Table B holds the same points as the rows below and some others, measured another way and shuffled. Each row below is followed by which row of B it is.
B:
1:  -22  -17 -169   12 -227  -73  -90   37  -82   11 -108  124 -124  163   21   16 -263  -56  -34  224  238   -6  247   31   80
2:   57  -89   70   16 -111  -25 -231  174  -27  108  -30  126 -171    8 -129   26  -71  -55  -19   58  253 -111  109   47   85
3:   -1 -100   13  -87  180   48  260  -68  126  -13  -28   97   92   90  114   47  -61  148  -42  -79 -346  -39 -182   92  -46
4:  -15  -41  -59  -76  -68   65  -63   80  -37   82 -104  -62  -21   27   46   -9 -245  196   34  100   69   30  127   25   26
5:  249 -137   44 -133  -91  -39  112   72   57  107 -170 -213  -93  197  106  107   52  319   70   25 -162  -72 -168  -53   70
6: -130  157 -160  -83   10    4   50  -48   -1 -101  -56   39   58   13   94  -28 -249   88   36  187  -75   50  241   23  -49
7:   86 -397  288  -36  173  237 -110  211  106  323   40  117  -12 -116 -127   18  -54  154  -82 -284   17 -126 -301  119   15
8:   -9   47   65   12  168 -172  172  -55   88 -182   21  296  -51  141  -39  105  156 -154  -51  -34 -276 -145  -67  161   25
9: -102  121  -54    6   59 -108   37  -36   25 -158   14  255  -35   57  -25   30  -55 -142  -32  101  -74  -63  152  100    2
10: -189  192    7   -1  149  -83  -36   18  -54 -178  -16  148    5  -28  -64   14  -82  -21   36   69  -95   -7  243  184   19
11:  124  -44  118  -24 -160  -18 -333  253  -54  154  -74  -68 -212  -42 -149   27  -32   76   69   98  298  -98  160  -20  103
12: -110   11 -141  -24 -134   43 -145   70  -99   43  -96   33  -36   29   25  -37 -360   76    6  187  218   54  298   47   40
13:  -49   18 -222  -28 -231  -23  -76   13  -66   18 -108   66  -72  121   74  -16 -338    9  -12  265  219   33  281  -18   36
14: -348    0 -188   98  134  -12  122 -143  -28 -177   61  562   98   99   14  -27 -368 -302 -202   53  -21   20  204  291  -18
15:  -20  -89   37 -115   95  189  -26   74   94  140    1    0   74 -124   28  -44 -207  206    8  -15  -48  -10  -12  -16  -73
16:  161   60   12 -131  -10 -138  171    9   33  -74 -170 -202  -70  198  114  116  120  283  115   82 -297  -49  -52   -8   54
17:   76  -72  228  -78  273   35   96   62  170   20   51  106   13  -61  -58   63  171   97    5 -171 -321 -151 -231   81  -37
18: -190   84  117    3  240   32  -94   72    6  -79   58  219   36 -148 -129   -9  -84  -32   -2  -49  -79  -42  140  194  -19
19:   58 -370 -101  -53  -52  180  168  -34  119  222  -31  192   46  154  143   -3 -323   79 -165  -39    2  -30 -208   10  -25
20:  142 -200   64   12 -169   -3 -197  171    7  184  -43  123 -195   66 -103   40  -65  -46  -48   47  275 -131    5    0   98
21:  -40 -158  -28  -80  -62  225 -175  134    8  238  -32    8   23 -115    6  -81 -380  175  -21   56  223   27  110  -25  -33
22:   27  115   46    5   31 -194   10   23   31 -151  -16  183 -129  102  -73   87  128 -129    9   81  -94 -135   82   86   54
23:  120 -118  -81    7 -163 -153   96   -7   -2  -12 -114  136 -152  305   52  106  -31  -44  -60  104    8  -94  -22   57  114
24:  -28  -16   83  -14  152  -59   82   18   39  -69  -17  151  -15   70  -31   65   26   23  -19  -54 -194  -81  -43  161   35
25:  -49 -224  -45  -15  -39  151  -64   71   -4  177  -38  148    5   31   17  -29 -340   68  -93    3  154    2   25   81   20
26: -134  108  -61  -78  147    1  137  -58   13 -125  -54   46   95   27   90    8 -152  141   29   55 -248   40  104  112  -38
27: -294   26  -51  -52  241  179   42  -29    7  -34   35  191  194 -136   34  -76 -372   97  -42  -17 -120   82  155  180  -97
28:   66 -127   -1    3 -183   16 -227  159  -25  156  -41  117 -165   32  -85    3 -168  -44  -35  109  323  -84  127   -6   76
29: -116   26  114   41  123  -45 -138  109  -40  -56   15  220  -62  -43 -157   25  -37  -78  -16  -26   33  -79  137  210   58
30:  -35   18   49   23   72 -127   25   28   -3 -105  -27  208  -88  111  -64   75   30  -85  -30    9  -87  -93   44  172   70
31:  333 -195  270  -81  -10  -27  -84  200  149  188  -23  -42 -200   21 -113  105  279  109   36  -95  -43 -236 -265  -75   57
32:  -72 -238   46   35  -94  206 -362  219  -38  281   40  223  -82 -150 -159  -80 -366  -61  -92   12  466  -49  154   56   27
33:   37  -50 -170  -26 -217  -67    5    9  -48   19 -137   45 -102  215   89   33 -228   37  -22  196  128   -8  150   10   76
34: -171  146  -91  -75  102   31   35  -27    4 -102  -25   75   82  -47   49  -33 -229   87   33  117 -116   49  216   73  -55
35:   93   82  119  -24   88 -176   52   40   72 -129  -15  122 -121   93  -70  111  229  -52   32    7 -199 -159  -33   79   50
36:  155 -281   46  -83  -20  119   65   61  132  208  -38   49  -29   76   52   32 -100  148  -61  -56  -38  -98 -220  -35   -2
37:  -19  -15  -40  -64 -141   59 -221  154  -88  122 -109  -90  -78  -28  -18  -26 -269  176   62  152  240   26  243    5   52
38:   32  -23  -44  -85   80  -23  216  -71  115  -56  -39   99   27  126  108   53  -42   82  -27   24 -266  -54  -93   28  -34
39:  144   37   71  -45   57 -227  202  -15   64 -148  -97   35 -112  243   30  155  243   52   32    4 -324 -139 -123   93   86
40:  139 -221   14  -84 -136  130 -118  141   54  255  -67  -41  -77   11   13   -2 -187  168  -11   43  171  -55  -38  -80   21
41:  -31 -134 -124  -86  -95  171  -44   45   16  164  -68    5   33    2   93  -53 -386  173  -30  108  138   43  102  -33  -28
42:   22   -9  158  -34  146  -42  -16   95   42  -22  -11   84  -56   -3  -85   64   89   58   21  -66 -141 -105  -34  118   38
43: -152  -71 -238  -13 -127   61   11  -32  -77   28  -92  147   26  126  108  -36 -460   32  -78  170  146   87  226   89   25
44:  -71  -91 -104  -36 -113  102 -113   77  -58  120  -81   41  -18   20   29  -34 -364  105  -27  118  194   41  178   45   20
45:  -40  -14  170    5  194  -12  -60   88   73  -24   70  248  -35  -76 -143   35   60  -86  -32  -88  -86 -135  -19  147    1
46:  183   -6   27  -11 -132 -238   45   54   -9  -66 -136   20 -215  269  -12  146  167    0   29  101  -57 -137   -8   43  138
47: -137  140   91  -20  203  -42  -37   43    6 -138   27  163   12  -84  -90   20  -10  -10   24   -6 -146  -51  139  162   -4
48:   48  -73  -55   30 -152 -128  -37   51  -42   -2  -82  172 -164  204  -26   71  -80 -106  -53  117  136  -87   91   85  117
49:  100 -270   96   26 -131   91 -276  208   19  258   16  204 -173  -26 -156    0 -145  -85  -89  -11  367 -134    2   20   71
50:  -24 -195 -101  -79 -106  224 -105   83   20  238  -47   34   29  -38   61  -71 -423  163  -52   79  209   36   81  -38  -29
51:  -65  -58 -140  -14  -67  -35   82  -33  -35  -30  -99  134  -14  186   83   31 -246   22  -58  105    4   11  101  114   49
52:   12  313  -19  -73   -7 -261   41   11  -58 -258 -142 -118 -108  135   18   98  132  115  161  202 -210  -32  241   53   77
53:   14 -137  -50  -33   91  -57  315 -105   71  -60  -77  166   34  259  126   90  -57   64  -88  -44 -307  -43 -174  151   28
54:  -44  -36  118  -18  165   10   -2   60   51   -9   19  165   -4  -27  -77   36  -12   15  -18  -76 -122  -84  -25  143    6
55: -133 -140   85  -37  153  200 -116  119   -2  140   12  100   71 -139  -55  -44 -273  148  -32  -88   42   10   42  147  -18
56:  148 -127  135  -19 -120   -5 -245  220  -10  171  -56    6 -194   -4 -132   40    3   48   22   32  226 -131   32   -1   94
57:   25   30   67   22  -35  -96 -169  114   13  -12   17  214 -157   -1 -149   38   27 -166  -13   81  143 -144  137   50   51
58:  324 -236  190  -89  -90   -3  -65  186  102  225  -82 -109 -189   81  -51  104  161  188   36  -56    7 -181 -239  -77   82
59: -138  154  -14   27   49 -147  -49   28  -81 -175  -42  173  -69   65  -72   39  -58  -76   17  106  -24  -38  244  180   60
60:  -58  153 -171 -101   60 -123  324 -156   23 -223 -129  -11   67  221  208   63  -92  160   40  147 -382   44   71   72  -13
61:   43 -142  236  -60  313   75  113   48  175   45   73  173   44  -64  -65   55  120   78  -40 -230 -315 -144 -281  127  -40
62:   80 -190    9  -80  -22   81   61   52   52  136  -83  -15  -11   89   70   33 -143  200  -21  -12  -50  -31 -108   25   22
63:   73 -175    8  -15  -59  -16   18   64    1   88  -83   89  -87  155   12   64  -90   56  -53    1   24  -67  -60   88   84
64:  -24   69  -17   33 -124 -155 -156  106 -110  -62  -97   93 -170  115  -86   57  -67  -58   23  154  165  -54  247  115  126
65:  -18   58   -9   38   62 -249  185  -69   -5 -222  -61  249  -93  265   -1  133  104 -132  -47   33 -221 -101   11  209   99
66:   32  144  237  -58  127  -76 -202  203  -11  -39  -30  -76 -109 -129 -171   53  173  131  143   -9  -63 -105  115   84   52
67: -134  -51  102  -11  134  108 -150  124  -19   66   26  152   12 -132 -106  -25 -185   44  -19  -47   65  -22  107  155    8
68:   16 -101    4  -62 -143  148 -290  192  -17  225  -38  -10  -85 -115  -70  -62 -284  106   17  113  332  -20  183  -53   11
69:   22  150   30  -12   44 -200   39    5   35 -181  -23  169 -112  104  -55   87  139 -113   27   92 -142 -127   93   80   44
70:  -60   80 -185  -84  -70   -5   79  -51    3  -57  -93   19   22   93  130   -8 -255  102   19  197  -49   48  188  -14  -24
71: -178  -11 -161   14    9  -26   98  -65  -66  -91  -72  219   36  153   74    9 -307  -22  -80   92  -29   49  165  191   35
72:  149   73  197  -48   76 -147  -46  121   87  -54  -12   43 -158   11 -125  101  278    1   70   -7 -136 -190  -48   24   49

  15  -68  -27  108  -86  -76  133   60  191  -62  -93   73  -87  274 -218   14   91  -47  -55  -91 -297  160   44  -89  -70  167 -132 | 62
-115 -112  -12  103  118 -265   83  104 -103 -146 -110  -13  -37  -91   35 -156  110  207   75 -108  -68  337   63  151  131  107   45 | 18
  41   25  -80 -421  180  176   -8   70 -216  182  136 -112  184  107   61  224 -111 -153  -41   42  149 -253    8  126 -143 -284  171 | 46
 156  103 -311   40 -261 -230  -37   25  340  283 -353  174  206  165   16   37 -287  -46 -157  172 -225  -35  214  197  -92  191  -26 | 7
-109  146 -317 -216  -54    4  -41    4   -7  166 -127  122  211 -164  218  -77 -285 -174   64  146   88 -142  185  162   23   18  -98 | 67
 185 -126  118   57  -85   -6  117  161  248  -21   44   -5 -104  539 -407  173  122   -3 -191   35 -274  -42  -31 -213  -55  115   -5 | 53
-110    0 -146  136 -123 -105  117   -6  188  -77 -195  157  -58   73  -75 -121   16 -102   37  -98 -282  215  119  -41  -40  243 -263 | 15
-197  -30  -14 -114   18  138  129   42  -45 -110  130   45  -83   76 -156  -24   76 -199   90  -63  -69  -12   32 -173   33   27 -236 | 70
 -40 -111  109  -48  148   71  126  146  -63 -202  133  -61 -109  185 -151    3  189   19   16  -85  -45   73  -67 -140   26   13    1 | 33
-141  199 -333 -173 -207  156    0  -15  186  107  -85  234  131  -48   69 -111 -291 -356   65  195  -15 -261  184 -104   29  153 -346 | 27
 168   59  -97  -96 -339   88   10  121  417  249   31  144   71  488 -384  191 -201 -247 -217  335 -186 -432  116 -236   19  140 -185 | 19
 -71 -131  130  -58  231   17  103  185 -169 -245  154 -104 -102   79  -73  -51  204  125   50  -69   60  106  -70  -82  122  -15   84 | 1
-233   41 -185 -124   25  -62   45    6 -115   14  -63   82   75 -218  125 -135  -89  -99  147   -9   30   78  154  126   84   31 -144 | 68
-164 -189  147  -89  331 -141   98  155 -385 -185  133 -169  -58 -109   11  -42  222  222  117 -162  112  275  -26  151  149 -127  191 | 64
 -67 -171  177   43   61  -58  134  187  -15 -195  163  -53 -162  202 -297  -16  212  100    1  -10  -78   91  -24 -171  191   88  -29 | 71
  31 -160  106  186 -158 -165  173   94  236  -38  -34   56 -162  412 -449   87  171    0 -108  -81 -396  176   46 -140   -6  189 -147 | 3
-185  120 -293 -355  170   35  -31  -26 -289  139  -72   11  242 -324  378  -45 -213 -150  136  -19  195  -31  136  311  -65 -180   39 | 11
-135  161 -261 -210 -167  205   31  -20  147  110  -14  190   91   26  -21  -28 -226 -387   53  145  -35 -271  152 -133  -16   86 -339 | 41
  -8 -131   60 -126  182 -134   66  108 -213   37   50 -129   37   86  -59  123   92  110  -23  -94  -12  130   13  189  -20 -147  201 | 35
 -75  128 -235 -297   16  306   84  -99   -6  103  -28   82  102  110   59  126 -111 -436   33 -125 -112 -131   53  -26 -344 -104 -198 | 16
 -66 -198  137  -43  272 -264   60  187 -308  -97   71 -173   -6  -45  -18  -12  174  315   31  -81   80  259   -3  224  177  -99  283 | 57
 -60  142 -289 -228  -35  -59  -93   85  -16  174  -91   88  245 -186  236  -96 -314  -52   35  271  194 -210  187  173  157   24    7 | 32
-127  144 -243 -234  -44  185    7   14   31   45    0  126  107  -47   98  -61 -195 -276   77  116   67 -218  112  -64    5   35 -210 | 44
  44 -180   44   82   65 -370   99   69  -65   86 -154  -79   11  153 -137  120  124  192  -76 -184 -255  366   75  293  -86  -19  180 | 31
-186   81 -163 -182   95  170   55   36  -92 -122   28   73   29 -124  148 -141  -55 -174  138   -6   93  -52   51  -56   25   25 -161 | 12
-218  -87  -34  173  -74 -216  143   40   54 -142  -98  111 -124  -28 -144 -180  108   22  100 -106 -215  303  121  -24  141  229 -248 | 21
 -23  -51   -4 -298  209   12    6  118 -260   91  124 -130  128   11   39  125  -26   22   -4   27  158  -89   20  168   15 -226  205 | 22
 -23  -71   -2  -55  174  -98   41  144 -125  -97  -11  -65   21   -2   64  -58   62  149   17  -20   48  125   12  102   75    1  143 | 28
-213 -132   49  -30  198 -135  105   89 -258 -168   53  -64  -65 -130    5 -109  162  114  140 -153   18  275   34   94  137  -14   12 | 10
